Below is a small trained network, with its code and all its weights. Each question gives an input and a class and asks what happens when units are switched off, that is, made to give their printed mean instead of their output.

import numpy as np


def w(rows, s, z=0):
    codes = np.array(rows[::2]) - 128.0
    scale = np.full(codes.shape[1], s)
    scale[-1] = z or s
    return codes * scale


def f(y):
    return y / 2 * (1 + np.tanh(0.7978845608 * (y + 0.044715 * y**3)))


def log_softmax(a):
    a = a - a.max(-1, keepdims=True)
    return a - np.log(np.exp(a).sum(-1, keepdims=True))


def net(x, mask):
    res = np.array(x, float).reshape(1, 8) / 4 @ E
    y = f(res @ A[0][:, :-1].T + A[0][:, -1])
    res = res + np.where(mask, y, B[0][:, -1]) @ B[0][:, :-1]
    return log_softmax(res[-1] @ U[:, :-1].T + U[:, -1])


A, B = {}, {}
E = w([
[129,128,128],'x0',
[129,128,126],'x1',
[129,128,128],'x2',
[162,87,253],'x3',
[127,127,128],'x4',
[129,127,127],'x5',
[213,75,85],'x6',
[178,225,145],'x7',
],0.017)
A[0] = w([
[172,246,98,104],'n0',
[176,149,190,79],'n1',
[143,147,53,108],'n2',
[65,159,61,222],'n3',
[117,151,177,73],'n4',
[62,104,30,205],'n5',
[100,82,78,145],'n6',
[217,89,92,222],'n7',
[174,95,126,107],'n8',
[178,93,60,108],'n9',
[106,97,200,167],'n10',
[180,92,126,90],'n11',
[138,176,80,122],'n12',
[86,35,138,114],'n13',
[182,83,122,68],'n14',
[139,161,6,171],'n15',
[187,84,123,50],'n16',
[55,125,6,254],'n17',
[187,193,179,79],'n18',
[153,206,120,95],'n19',
],0.017,0.0071)
B[0] = w([
[63,76,113,209],'n0',
[131,200,171,173],'n1',
[119,64,107,189],'n2',
[117,220,68,213],'n3',
[99,127,160,156],'n4',
[181,218,87,223],'n5',
[247,166,68,175],'n6',
[247,100,83,209],'n7',
[181,171,138,158],'n8',
[129,65,81,188],'n9',
[87,87,202,190],'n10',
[184,175,158,160],'n11',
[92,76,96,179],'n12',
[99,20,193,184],'n13',
[197,165,148,163],'n14',
[115,67,76,239],'n15',
[173,166,163,163],'n16',
[155,203,89,252],'n17',
[146,216,164,183],'n18',
[79,79,105,175],'n19',
],0.011,0.027)
U = w([
[186,254,125,253],'0',
[186,147,78,3],'1',
[51,151,76,111],'2',
[149,19,61,178],'3',
[70,33,211,179],'4',
[196,48,203,82],'5',
[107,177,198,47],'6',
],0.013,0.0052)

Each question gives the input, the list of numbers given to net, and the class t.
The units are the neurons (one row each of A and B). Each row of codes is followed by its name. A weight is (code - 128) times the scale printed after its matrix; where a second scale follows, it is the last column's (A, B and U).
mask holds one flag per neuron, in row order. A switched-off neuron (its flag False) gives its mean, the last column of its row in B, instead of its output. The means were averaged over made-up inputs and are rounded, as every weight is.
A unit's drop is (log p(t) with every unit on - log p(t) with that unit switched off) / (log p(t) with every unit on - log p(t) with every unit switched off).
most important unit: the unit with the biggest drop
top k neurons: the k neurons with the biggest drops, biggest first
drop of u: that unit's drop, to one decimal
input [-5,-1,7,5,-7,5,1,0], class 5: most important unit => n17
input [3,-7,-3,-7,8,6,2,1], class 3: top 3 neurons => n15; n2; n12
input [7,6,-4,0,-7,0,-1,-6], class 0: top 4 neurons => n15; n0; n2; n9
input [-6,3,2,-2,1,6,1,-6], class 1: top 3 neurons => n13; n18; n1
input [8,2,6,-7,-1,-4,5,-5], class 1: top 2 neurons => n5; n15
input [-7,5,6,1,-3,-6,4,-5], class 5: top 2 neurons => n13; n3
input [3,3,-8,3,-4,2,0,-7], class 4: top 2 neurons => n13; n7
input [1,8,-2,-3,-4,6,-1,-7], class 0: top 2 neurons => n5; n17
input [-6,-1,-3,0,4,0,0,-5], class 0: top 3 neurons => n15; n0; n2
input [-5,3,0,2,-4,7,-6,2], class 6: drop of n13 => 0.2
input [-6,-6,2,7,-7,-1,1,-3], class 5: drop of n19 => 0.2
input [1,7,-7,-7,-5,-7,7,-4], class 1: drop of n10 => 0.0
input [-7,-1,-5,-6,3,-3,-5,1], class 2: drop of n1 => 0.1
input [5,-2,7,1,5,-6,4,-8], class 5: most important unit => n13
